Rows, each with roughly how far along a hidden order it lies (0 to 15)
In the rows, zero is written as 128.
[82 96 132 135 110 138 128 93 102 109 73 150 20 115 200 96 117 203 146 126 117 155 128 185 113 144 116 205 115 140 114 127 95 170 20 128 100 128 111 120 133 131 52 83 177 152 143 133 134 110 125 179 126 33 117 222 97 128 119 126 164 124 133 145 158 126 58 127 170 171 120 107 105 120 120 139 106 111 104 173 159 58 116 149 40 131 100 86 141 134 158 114 101 149 117 111 127 160 106 109 110 134 96 128 174 44 139 138 151 145 120 156 90 112 123 132 71 137 160 62 93 118 156 111 135 143 101 113 181 146 124 171 85 152 38 124 152 77 93 145 109 131 149 135 122]	12
[109 150 98 130 134 129 128 157 97 136 144 151 241 116 68 161 127 98 122 124 125 85 130 130 138 120 147 122 134 104 134 134 141 133 119 126 146 118 113 122 135 134 165 104 112 120 126 129 120 137 148 126 107 175 134 87 143 114 150 124 128 175 129 179 131 141 161 128 85 108 175 123 129 130 107 145 122 94 150 122 95 124 132 126 165 135 147 184 107 146 134 153 127 150 101 133 172 111 116 128 110 127 132 105 159 231 144 137 125 123 165 107 123 133 141 105 142 111 118 208 131 115 135 134 101 138 135 125 163 113 149 106 155 112 162 142 89 122 124 115 141 177 132 147 122]	15
[157 139 119 130 142 127 129 178 108 152 181 136 255 133 75 150 132 101 111 123 135 98 133 116 144 105 127 93 135 118 137 131 137 103 226 138 163 122 123 127 128 130 188 132 82 128 114 128 111 142 111 104 122 211 141 92 152 123 124 127 131 154 136 163 110 145 190 134 89 100 120 121 129 152 124 119 133 140 138 96 102 160 139 106 242 114 146 157 114 140 110 153 169 130 134 152 151 95 156 148 150 114 127 131 101 194 98 126 106 132 154 114 141 124 137 112 158 124 100 202 143 128 107 146 99 126 154 129 113 117 141 89 156 135 220 126 106 127 168 98 136 165 119 141 134]	10
[167 102 147 131 136 128 128 159 136 132 128 138 125 144 143 124 133 155 118 108 135 129 133 109 142 114 102 98 132 139 131 132 136 103 187 140 151 121 115 119 125 118 144 141 89 170 101 129 120 134 27 129 120 138 135 139 129 129 106 131 137 120 151 119 103 133 116 137 155 137 76 128 109 151 149 106 150 132 119 117 127 153 131 126 199 103 129 136 136 142 93 149 167 120 166 177 101 115 164 139 155 129 103 153 62 86 63 126 107 122 140 137 130 124 136 124 125 142 102 98 137 138 101 154 113 109 151 125 107 149 117 115 116 150 151 109 118 123 182 103 136 167 116 127 127]	3
[81 135 102 129 126 136 130 145 95 133 96 158 198 116 65 138 112 149 143 128 117 97 120 146 131 127 148 143 127 97 121 140 135 151 85 128 126 118 120 118 137 143 131 97 126 135 140 121 131 128 155 150 101 94 124 144 128 109 137 118 139 165 130 191 139 145 113 128 114 120 180 98 129 120 71 153 115 79 139 139 85 101 129 126 119 139 135 150 92 154 155 137 118 156 76 114 172 131 92 123 113 131 129 115 185 205 164 144 133 150 165 122 103 89 131 115 122 114 139 160 114 123 147 116 101 142 112 120 181 115 146 112 150 122 111 141 102 112 90 122 140 170 140 159 114]	15
[168 58 167 134 133 128 124 122 138 127 119 133 66 146 178 106 143 185 122 119 131 157 146 128 136 124 113 115 127 170 126 123 112 118 143 141 122 127 121 127 125 105 120 149 116 165 96 141 139 134 1 126 153 136 127 206 112 137 102 131 139 100 154 92 105 120 122 135 152 136 68 144 95 159 164 91 144 166 95 129 160 131 117 132 167 112 112 98 152 131 91 144 147 119 190 166 72 113 146 132 150 128 88 152 78 41 69 119 129 111 137 145 132 137 129 137 120 155 116 57 131 137 108 167 139 121 138 129 75 162 111 138 94 166 106 103 146 107 199 134 114 136 116 115 144]	0
[153 142 122 130 148 126 128 174 102 154 190 134 255 129 75 148 136 69 109 124 132 95 138 107 145 113 130 94 135 129 137 127 140 109 210 140 157 121 122 127 128 124 205 128 76 140 121 129 110 145 109 101 125 223 138 92 145 124 124 126 134 160 130 146 110 138 214 133 95 86 130 122 127 147 124 123 135 124 127 98 101 156 138 109 227 119 148 155 117 139 108 160 186 131 123 157 152 92 146 149 136 112 125 129 94 187 92 126 112 127 167 114 142 131 139 107 172 125 108 201 147 125 105 150 98 126 149 114 129 120 143 82 165 138 205 131 94 125 167 102 144 174 124 142 136]	10
[141 153 114 130 128 129 131 174 120 144 158 146 217 137 94 137 127 124 118 125 133 98 134 127 141 119 129 117 131 111 133 134 143 123 180 137 147 120 120 121 128 132 182 132 96 127 124 126 114 134 123 120 115 184 140 100 142 115 124 125 133 154 135 165 112 142 172 135 98 106 140 117 128 145 121 127 133 125 132 114 110 140 132 116 194 121 143 152 112 148 119 150 159 133 130 146 154 109 152 144 139 123 128 132 126 171 100 133 116 134 153 127 133 121 131 113 150 124 110 175 135 127 114 138 98 129 144 120 136 113 139 104 130 122 165 132 95 132 138 110 135 161 122 139 126]	10
[95 59 149 137 107 139 121 76 106 99 74 157 37 118 179 93 126 236 150 122 111 167 122 167 126 142 127 182 117 141 114 132 88 184 30 130 99 128 115 117 131 115 61 77 168 176 119 138 155 119 50 176 128 21 116 255 80 117 118 128 159 116 157 139 146 125 60 128 159 150 100 126 98 134 138 124 117 105 87 168 159 53 108 151 66 127 96 82 141 148 151 122 122 151 140 125 108 154 99 110 121 140 77 132 146 10 137 142 161 134 155 147 99 113 123 145 73 151 145 61 94 122 147 132 143 139 94 125 167 171 114 165 83 167 39 120 156 88 118 146 119 137 143 129 124]	6
[82 132 101 129 123 138 129 140 96 127 103 157 182 119 73 134 112 152 141 127 119 110 119 146 132 125 140 151 127 94 121 141 129 148 78 123 126 117 120 115 136 143 118 105 134 129 136 119 133 132 165 154 93 116 117 165 123 107 137 118 145 160 136 195 126 147 110 129 118 120 161 100 125 120 94 155 112 90 133 141 101 94 127 129 140 140 133 163 101 159 148 136 117 152 83 111 167 139 109 119 111 133 126 114 187 194 166 143 147 156 154 128 107 92 131 117 118 115 140 152 114 118 149 119 106 142 131 121 186 118 143 129 144 118 112 141 110 107 81 117 137 168 138 164 114]	14

Part 2:
[150 157 135 121 127 123 144 149 125 139 110 113 90 137 133 120 115 115 142 126 108 120 114 151 119 146]	9
[173 180 137 66 115 124 139 155 134 115 103 97 104 114 126 70 104 112 86 107 123 143 151 137 157 127]	1
[129 144 131 136 131 123 145 143 121 138 112 123 113 141 133 138 119 101 135 126 114 123 108 148 113 153]	12
[158 156 138 98 132 126 110 128 146 130 134 108 88 122 128 91 112 160 125 123 121 127 149 101 137 118]	0
[157 157 134 122 133 124 139 141 122 133 122 122 91 143 132 138 117 140 152 130 116 132 119 127 128 152]	5
[120 119 132 145 132 108 78 97 129 122 121 113 111 143 132 107 121 129 77 121 122 135 159 106 125 143]	15
[127 123 130 135 157 115 79 104 153 114 128 126 123 131 125 100 110 143 55 106 135 151 169 112 100 129]	12
[142 130 130 125 103 123 115 108 101 129 138 114 139 145 137 123 136 165 161 137 127 116 123 93 146 131]	1
[158 154 137 107 125 125 91 126 137 127 135 108 93 134 132 101 119 163 131 128 121 123 146 106 141 123]	0
[116 125 126 136 129 125 153 136 123 134 112 125 148 136 133 137 126 94 128 123 123 123 104 150 112 133]	15
[124 118 132 139 146 111 81 102 137 117 126 123 109 136 128 91 116 128 52 117 126 141 162 108 118 139]	14
[134 158 130 105 110 120 123 129 123 127 121 110 172 145 135 84 120 120 107 91 135 138 144 127 119 139]	3
[119 139 132 115 146 121 104 121 153 118 134 127 147 131 126 91 114 130 93 93 142 154 164 125 108 127]	7
[159 137 132 120 126 113 122 121 106 113 110 112 70 122 126 111 121 127 55 135 115 135 153 104 163 138]	10
[145 143 131 134 122 119 155 142 111 139 113 120 117 148 135 141 122 117 148 132 114 122 100 150 119 153]	11
[156 162 136 102 111 123 112 128 132 130 129 100 102 134 134 98 120 165 140 125 116 118 141 111 143 130]	0
[167 157 136 121 123 123 133 131 116 136 126 113 87 142 134 119 125 152 163 136 115 118 128 116 133 148]	2
[152 135 133 148 122 109 93 108 114 116 109 99 90 134 131 97 118 124 50 131 112 129 151 108 149 143]	14
[126 141 130 108 138 122 111 122 146 120 131 127 164 138 128 103 118 128 110 97 144 151 163 128 116 126]	4
[163 134 130 123 141 117 126 125 119 108 113 124 89 115 121 116 112 126 49 131 123 145 158 101 162 132]	9
[142 144 134 104 115 124 100 121 134 124 134 103 125 133 132 103 120 150 134 122 122 123 144 109 138 113]	2
[136 139 137 123 127 107 70 108 136 123 117 89 94 138 135 75 113 124 60 110 115 127 166 122 123 142]	14
[130 133 132 114 129 126 104 122 152 117 137 118 136 121 128 95 120 140 116 120 126 129 145 108 132 101]	4
[140 130 132 132 138 112 103 109 124 111 113 119 71 138 125 107 111 129 48 129 119 142 165 104 150 134]	13
[152 156 138 127 142 126 144 141 131 130 123 129 84 135 128 131 113 151 139 128 116 130 122 131 124 141]	6
[144 158 138 97 123 124 101 126 151 125 133 96 98 125 130 79 116 150 133 121 118 127 158 111 140 112]	1
[173 145 129 107 109 121 142 128 95 114 112 112 122 129 129 112 124 126 78 131 129 137 142 103 166 140]	5
[118 112 130 149 138 111 83 94 130 121 131 117 131 147 131 118 123 130 76 115 130 139 160 111 120 136]	14
[132 139 130 135 127 123 143 140 123 140 108 119 124 138 134 126 118 150 127 126 115 124 109 156 113 144]	13
[145 122 132 140 130 108 92 99 114 115 116 110 94 135 130 115 120 130 52 131 117 134 148 101 146 146]	15
[168 149 134 109 117 107 121 124 105 115 105 104 89 120 129 99 119 115 58 132 115 133 151 107 171 143]	9
[152 151 133 129 139 124 140 139 125 134 124 126 92 140 129 144 116 144 155 133 118 128 118 123 130 147]	5
[177 156 135 90 115 117 123 135 112 115 101 88 81 118 127 89 110 117 58 123 119 134 151 119 170 138]	7
[162 165 131 78 95 119 139 142 105 120 113 105 132 131 131 92 118 117 96 113 130 135 137 129 158 134]	0
[162 156 132 81 119 124 148 138 128 118 119 121 140 129 127 98 114 109 101 105 140 146 145 131 143 132]	0
[136 124 132 143 141 108 98 104 122 113 119 114 81 126 127 114 115 131 42 127 119 137 163 97 142 140]	15
[155 151 133 122 115 121 131 127 104 136 130 117 100 150 135 134 130 154 177 137 119 117 117 112 137 153]	2
[123 130 131 117 133 128 112 134 160 123 118 111 133 117 129 88 115 101 107 112 118 126 146 147 119 103]	12
[127 121 129 116 128 123 123 119 146 119 136 120 150 123 132 102 126 143 125 123 129 128 148 110 131 106]	5
[153 143 134 110 124 126 117 120 133 127 136 114 112 137 131 111 123 164 137 130 122 120 137 102 142 124]	0
[122 136 130 116 132 120 113 116 140 125 129 123 166 147 131 98 117 128 102 101 145 145 163 124 107 134]	6
[126 135 134 107 119 125 99 123 146 122 128 107 67 125 133 93 121 128 115 117 122 126 144 123 132 106]	7
[121 129 131 107 127 126 110 134 153 120 121 109 137 121 130 85 116 105 92 102 121 128 141 145 116 103]	11
[129 144 132 112 131 118 109 124 141 121 123 117 154 140 130 87 116 119 96 95 141 143 156 131 111 131]	6
[159 137 134 122 115 110 113 117 103 121 108 102 85 130 130 106 121 121 58 150 115 129 151 107 161 145]	11
[115 124 129 129 132 128 128 138 144 129 116 122 141 126 131 131 118 97 93 115 121 117 123 154 112 116]	15
[163 158 135 125 131 124 139 132 118 138 125 122 87 141 131 132 120 147 153 134 116 123 121 121 124 147]	4
[126 141 134 104 131 129 106 134 166 119 122 100 133 111 128 72 114 113 91 109 120 131 148 134 124 98]	9
[159 163 136 108 130 125 117 129 135 128 136 116 90 134 130 115 118 164 147 132 118 126 134 99 137 134]	0
[151 120 128 138 121 110 117 107 94 115 115 119 108 132 130 124 126 131 67 140 109 134 147 95 165 144]	11
[147 140 133 118 138 129 117 121 139 121 139 122 112 130 128 118 123 157 138 120 129 128 143 92 136 117]	0
[114 137 131 122 129 127 135 139 145 132 113 113 136 126 131 113 117 92 99 116 116 123 117 159 112 121]	15
[116 130 132 112 114 124 105 130 145 124 126 101 149 133 133 86 124 111 95 114 123 119 144 140 129 106]	9
[150 157 137 107 131 126 108 124 146 124 136 111 99 123 128 88 114 159 151 125 122 128 146 102 138 117]	0
[164 144 133 103 112 114 128 124 99 114 107 103 88 127 129 104 117 121 54 132 116 132 149 106 170 144]	8
[165 162 136 115 113 122 126 133 112 137 126 106 100 150 134 118 124 150 164 136 113 117 127 111 136 149]	2
[121 129 128 134 141 127 137 146 142 130 111 128 123 126 129 130 114 96 102 120 121 134 117 162 110 130]	15
[120 119 130 147 155 112 82 101 140 116 129 123 114 134 127 99 118 132 61 114 127 144 159 110 107 139]	14
[115 121 128 129 126 111 95 103 124 129 130 119 159 153 135 110 127 130 95 107 136 138 151 116 112 146]	10
[142 151 131 131 135 125 141 145 135 134 113 121 97 137 131 133 114 116 128 126 115 127 107 157 118 147]	10
[163 163 139 99 132 125 108 126 150 121 131 103 80 129 129 85 111 156 136 121 117 126 164 106 139 117]	0
[142 122 126 155 77 115 143 106 48 149 135 118 165 202 148 178 161 163 212 155 122 98 86 93 138 176]	3
[137 117 131 144 132 106 87 97 110 121 122 111 113 143 131 113 126 128 63 132 121 133 156 101 138 147]	15
[157 146 127 99 108 121 152 133 98 115 116 118 156 134 128 109 121 123 100 118 136 143 136 113 154 133]	1
[144 140 133 112 112 125 107 113 129 123 135 111 125 138 133 102 128 159 132 127 124 117 138 98 140 121]	1
[125 115 129 123 113 125 107 117 128 126 131 111 162 135 135 102 134 120 132 122 126 119 133 125 127 109]	9
[140 156 130 88 119 126 130 131 123 123 121 117 176 140 131 88 120 118 111 98 143 144 146 130 126 139]	2
